Below are the code and all the weights of a small trained network. Each question names an input and a target symbol and asks about switching units off, where a switched-off unit gives its printed mean instead of its output.

import numpy as np


def w(rows, s, z=0):
    codes = np.array(rows[::2]) - 128.0
    scale = np.full(codes.shape[1], s)
    scale[-1] = z or s
    return codes * scale


def norm(h):
    return h / np.sqrt((h * h).mean(-1, keepdims=True) + 1e-5)


def f(y):
    return np.maximum(y, 0)


def softmax(a):
    e = np.exp(a - a.max(-1, keepdims=True))
    return e / e.sum(-1, keepdims=True)


def log_softmax(a):
    a = a - a.max(-1, keepdims=True)
    return a - np.log(np.exp(a).sum(-1, keepdims=True))


def net(x, mask):
    ids = ['γδλμπψ'.index(c) for c in x.split()]
    T = len(ids)
    res = E[ids] + P[:T]
    q, k, v = (norm(res) @ M[0].T for M in (Q, K, V))
    z = softmax(np.where(np.tri(T) > 0, q @ k.T / 4**0.5, -1e9)) @ v
    res = res + np.where(mask[0], z, O[0][:, -1]) @ O[0][:, :-1]
    y = f(norm(res) @ A[0][:, :-1].T + A[0][:, -1])
    res = res + np.where(mask[1:25], y, B[0][:, -1]) @ B[0][:, :-1]
    return log_softmax(norm(res)[-1] @ U[:, :-1].T + U[:, -1])


Q, K, V, O, A, B = {}, {}, {}, {}, {}, {}
E = w([
[125,193,97,163],'γ',
[123,158,130,170],'δ',
[169,89,160,80],'λ',
[39,133,126,66],'μ',
[153,143,252,68],'π',
[178,167,113,158],'ψ',
],0.0024)
P = w([
[123,27,99,152],'0',
[167,235,127,93],'1',
[172,245,135,112],'2',
[168,253,138,124],'3',
[155,177,166,90],'4',
[115,193,133,79],'5',
[131,187,143,84],'6',
[126,175,150,92],'7',
],0.0015)
Q[0] = w([
[111,136,135,47],'h0',
[164,230,111,229],'h0',
[170,232,108,149],'h0',
[164,254,108,134],'h0',
],0.0069)
K[0] = w([
[138,107,177,133],'h0',
[110,100,2,152],'h0',
[115,52,55,183],'h0',
[118,51,73,173],'h0',
],0.0093)
V[0] = w([
[123,91,253,138],'h0',
[186,127,183,115],'h0',
[30,109,152,155],'h0',
[149,44,131,160],'h0',
],0.005)
O[0] = w([
[147,252,180,194,5],'h0',
[96,181,217,130,83],'h0',
[198,179,19,172,81],'h0',
[99,91,125,243,207],'h0',
],0.0037,0.0017)
A[0] = w([
[186,183,105,56,106],'n0',
[123,97,168,12,73],'n1',
[128,130,130,129,119],'n2',
[176,179,69,213,75],'n3',
[99,124,168,192,78],'n4',
[54,107,196,91,89],'n5',
[105,118,145,160,102],'n6',
[154,31,60,46,102],'n7',
[65,117,158,129,138],'n8',
[130,76,136,28,42],'n9',
[45,83,196,92,115],'n10',
[145,134,94,217,39],'n11',
[142,129,160,3,102],'n12',
[182,189,114,43,3],'n13',
[89,48,129,181,91],'n14',
[241,139,152,120,117],'n15',
[132,127,129,125,108],'n16',
[201,114,189,135,124],'n17',
[132,164,90,168,88],'n18',
[159,137,93,76,43],'n19',
[112,60,172,176,28],'n20',
[99,60,123,145,81],'n21',
[82,167,98,150,79],'n22',
[74,136,106,118,140],'n23',
],0.0049,0.0034)
B[0] = w([
[60,170,119,114,202],'n0',
[3,140,174,137,217],'n1',
[130,124,130,128,128],'n2',
[105,96,185,79,203],'n3',
[148,171,112,109,177],'n4',
[184,70,127,124,225],'n5',
[140,152,135,122,156],'n6',
[150,158,110,213,255],'n7',
[175,125,136,114,210],'n8',
[54,142,188,52,177],'n9',
[209,81,129,108,251],'n10',
[82,44,173,115,156],'n11',
[35,116,147,176,242],'n12',
[76,119,26,238,155],'n13',
[164,185,155,64,197],'n14',
[90,144,77,82,170],'n15',
[130,129,129,131,128],'n16',
[138,125,62,117,167],'n17',
[123,106,156,92,162],'n18',
[132,106,159,158,143],'n19',
[223,120,157,76,161],'n20',
[145,162,118,120,171],'n21',
[144,111,124,101,144],'n22',
[173,131,137,132,178],'n23',
],0.0051,0.0024)
U = w([
[131,131,68,187,254],'γ',
[119,11,172,128,80],'δ',
[149,221,193,168,92],'λ',
[121,155,71,16,56],'μ',
[48,141,135,157,92],'π',
[221,124,168,71,146],'ψ',
],0.011,0.0042)

Each question gives the input, a string of symbols that net reads in full, and the target symbol t.
The units are the heads (4 rows each of Q, K, V and O) and the neurons (one row each of A and B). Each row of codes is followed by its name. A weight is (code - 128) times the scale printed after its matrix; where a second scale follows, it is the last column's (O, A, B and U).
mask holds one flag per unit, heads first, then neurons. A switched-off unit (its flag False) gives its mean, the last column of its rows in O or B, instead of its output. The means were averaged over made-up inputs and are rounded, as every weight is.
A unit's drop is (log p(t) with every unit on - log p(t) with that unit switched off) / (log p(t) with every unit on - log p(t) with every unit switched off).
The circuit of an input: a set's keep is (log p(t) with only the set's units on - log p(t) with every unit switched off) / (log p(t) with every unit on - log p(t) with every unit switched off). Starting from the 12 units with the biggest drops (on a tie, the unit counted first), units are removed one at a time, each time the one whose removal leaves the highest keep (on an exact tie, the one counted first), for as long as the keep stays at least 0.8.
circuit, biggest first: the units of the circuit, biggest drop first
most important unit: the unit with the biggest drop
top k neurons: the k neurons with the biggest drops, biggest first
drop when u is switched off: that unit's drop, to one decimal
input δ γ δ γ, target δ: circuit, biggest first -> [n3 h0 n11]
input ψ μ γ π, target δ: circuit, biggest first -> [h0 n5 n12]
input π γ γ γ γ π, target π: most important unit -> n12
input δ δ γ δ, target δ: circuit, biggest first -> [n3 n11]
input μ ψ ψ γ γ γ, target μ: top 4 neurons -> [n3 n12 n1 n7]
input μ γ ψ μ δ ψ μ γ, target μ: circuit, biggest first -> [h0 n3]
input μ μ μ, target γ: circuit, biggest first -> [h0 n13]
input δ μ γ ψ λ ψ, target δ: circuit, biggest first -> [h0 n3]
input ψ μ μ, target δ: top 2 neurons -> [n10 n5]
input γ ψ γ π γ λ, target π: top 2 neurons -> [n12 n1]
input ψ π γ, target ψ: drop when h0 is switched off -> 0.5
input γ μ π ψ π γ λ γ, target γ: drop when n7 is switched off -> 0.2
input ψ μ γ δ, target ψ: drop when h0 is switched off -> 0.4
input μ γ μ μ δ, target μ: top neuron -> [n12]
input λ ψ ψ γ γ γ δ, target λ: drop when n1 is switched off -> -0.1
